Below is a small trained network, with its code and all its weights. Each question gives an input and a class and asks what happens when units are switched off, that is, made to give their printed mean instead of their output.

import numpy as np


def w(rows, s, z=0):
    codes = np.array(rows[::2]) - 128.0
    scale = np.full(codes.shape[1], s)
    scale[-1] = z or s
    return codes * scale


def f(y):
    return y / 2 * (1 + np.tanh(0.7978845608 * (y + 0.044715 * y**3)))


def log_softmax(a):
    a = a - a.max(-1, keepdims=True)
    return a - np.log(np.exp(a).sum(-1, keepdims=True))


def net(x, mask):
    res = np.array(x, float).reshape(1, 8) / 4 @ E
    y = f(res @ A[0][:, :-1].T + A[0][:, -1])
    res = res + np.where(mask, y, B[0][:, -1]) @ B[0][:, :-1]
    return log_softmax(res[-1] @ U[:, :-1].T + U[:, -1])


A, B = {}, {}
E = w([
[116,85,226,80,87],'x0',
[125,129,128,122,131],'x1',
[120,128,122,111,122],'x2',
[125,126,125,121,127],'x3',
[43,253,154,194,44],'x4',
[134,132,121,131,124],'x5',
[129,125,125,123,122],'x6',
[68,1,82,153,66],'x7',
],0.0063)
A[0] = w([
[144,161,136,121,161,3],'n0',
[173,170,160,112,136,63],'n1',
[181,89,113,121,143,1],'n2',
[249,77,92,122,144,37],'n3',
[117,155,77,126,170,142],'n4',
[168,103,171,113,116,53],'n5',
[95,95,68,164,122,5],'n6',
[94,147,130,152,92,26],'n7',
[111,125,68,148,138,46],'n8',
[93,102,134,138,111,43],'n9',
[97,158,145,165,96,49],'n10',
[139,146,64,159,154,199],'n11',
[68,81,91,133,107,84],'n12',
[91,168,133,188,89,51],'n13',
[135,181,137,103,182,106],'n14',
],0.013,0.0032)
B[0] = w([
[194,117,133,102,21,137],'n0',
[171,83,147,145,48,173],'n1',
[145,173,42,113,126,168],'n2',
[85,184,52,111,159,253],'n3',
[88,112,213,110,60,184],'n4',
[67,131,126,26,116,144],'n5',
[164,112,184,103,21,172],'n6',
[185,171,84,93,179,167],'n7',
[147,174,175,71,85,153],'n8',
[185,91,140,70,76,136],'n9',
[117,175,47,83,163,193],'n10',
[39,141,255,84,154,225],'n11',
[211,108,209,110,68,199],'n12',
[174,142,47,102,203,234],'n13',
[211,66,166,153,66,199],'n14',
],0.0082,0.005)
U = w([
[160,178,3,55,190,60],'0',
[250,64,217,118,45,3],'1',
[73,129,241,36,150,130],'2',
[99,94,165,143,168,232],'3',
[85,97,132,186,145,205],'4',
[135,75,131,233,170,231],'5',
],0.005,0.0019)

Each question gives the input, the list of numbers given to net, and the class t.
The units are the neurons (one row each of A and B). Each row of codes is followed by its name. A weight is (code - 128) times the scale printed after its matrix; where a second scale follows, it is the last column's (A, B and U).
mask holds one flag per neuron, in row order. A switched-off neuron (its flag False) gives its mean, the last column of its row in B, instead of its output. The means were averaged over made-up inputs and are rounded, as every weight is.
A unit's drop is (log p(t) with every unit on - log p(t) with that unit switched off) / (log p(t) with every unit on - log p(t) with every unit switched off).
The circuit of an input: a set's keep is (log p(t) with only the set's units on - log p(t) with every unit switched off) / (log p(t) with every unit on - log p(t) with every unit switched off). Starting from the 12 units with the biggest drops (on a tie, the unit counted first), units are removed one at a time, each time the one whose removal leaves the highest keep (on an exact tie, the one counted first), for as long as the keep stays at least 0.8.
units of the circuit, in order: the units of the circuit, biggest drop first
unit that matters most: the unit with the biggest drop
k most important neurons: the k neurons with the biggest drops, biggest first
drop of u: that unit's drop, to one decimal
input [-3,4,3,-6,4,-3,7,-7], class 1: 2 most important neurons => (n14; n1)
input [-7,1,3,3,0,-2,3,-3], class 2: 2 most important neurons => (n11; n4)
input [0,-7,-1,-6,7,-4,1,2], class 0: units of the circuit, in order => (n13; n10)
input [-7,-1,2,-3,3,-4,-1,-2], class 2: unit that matters most => n11
input [1,6,-2,2,2,-4,6,-7], class 1: units of the circuit, in order => (n14; n1)
input [4,7,-2,2,-8,-3,-8,-1], class 0: units of the circuit, in order => (n3; n2)
input [2,-6,3,1,-1,4,-1,-8], class 1: 2 most important neurons => (n14; n1)
input [0,2,-5,0,8,0,5,0], class 0: units of the circuit, in order => (n13; n10)
input [-8,-1,-4,-1,4,-3,8,7], class 2: units of the circuit, in order => (n11; n8)
input [0,-2,-4,5,2,6,3,6], class 1: units of the circuit, in order => (n12; n3)
input [-6,8,-5,-3,0,-6,-6,0], class 2: units of the circuit, in order => (n11; n4)
input [3,8,6,0,-7,-3,-1,5], class 0: units of the circuit, in order => (n3; n2)
input [-5,-8,6,2,-1,-5,0,8], class 1: units of the circuit, in order => (n12; n6)
input [-4,-8,8,7,8,-5,-1,8], class 0: units of the circuit, in order => (n13)
input [6,1,4,2,-2,0,-8,-8], class 1: units of the circuit, in order => (n14; n1)
input [8,8,-6,7,-8,-4,6,-8], class 0: 2 most important neurons => (n3; n2)
input [8,6,1,2,4,-7,7,8], class 1: 2 most important neurons => (n12; n9)
input [6,-1,0,6,7,6,-1,-2], class 0: drop of n13 => 0.2
input [5,5,-5,8,-7,-6,-5,0], class 0: drop of n7 => 0.0
input [2,8,0,3,2,-7,-5,-7], class 1: drop of n14 => 0.3
input [5,0,2,0,-2,-4,5,8], class 1: most important neuron => (n12)
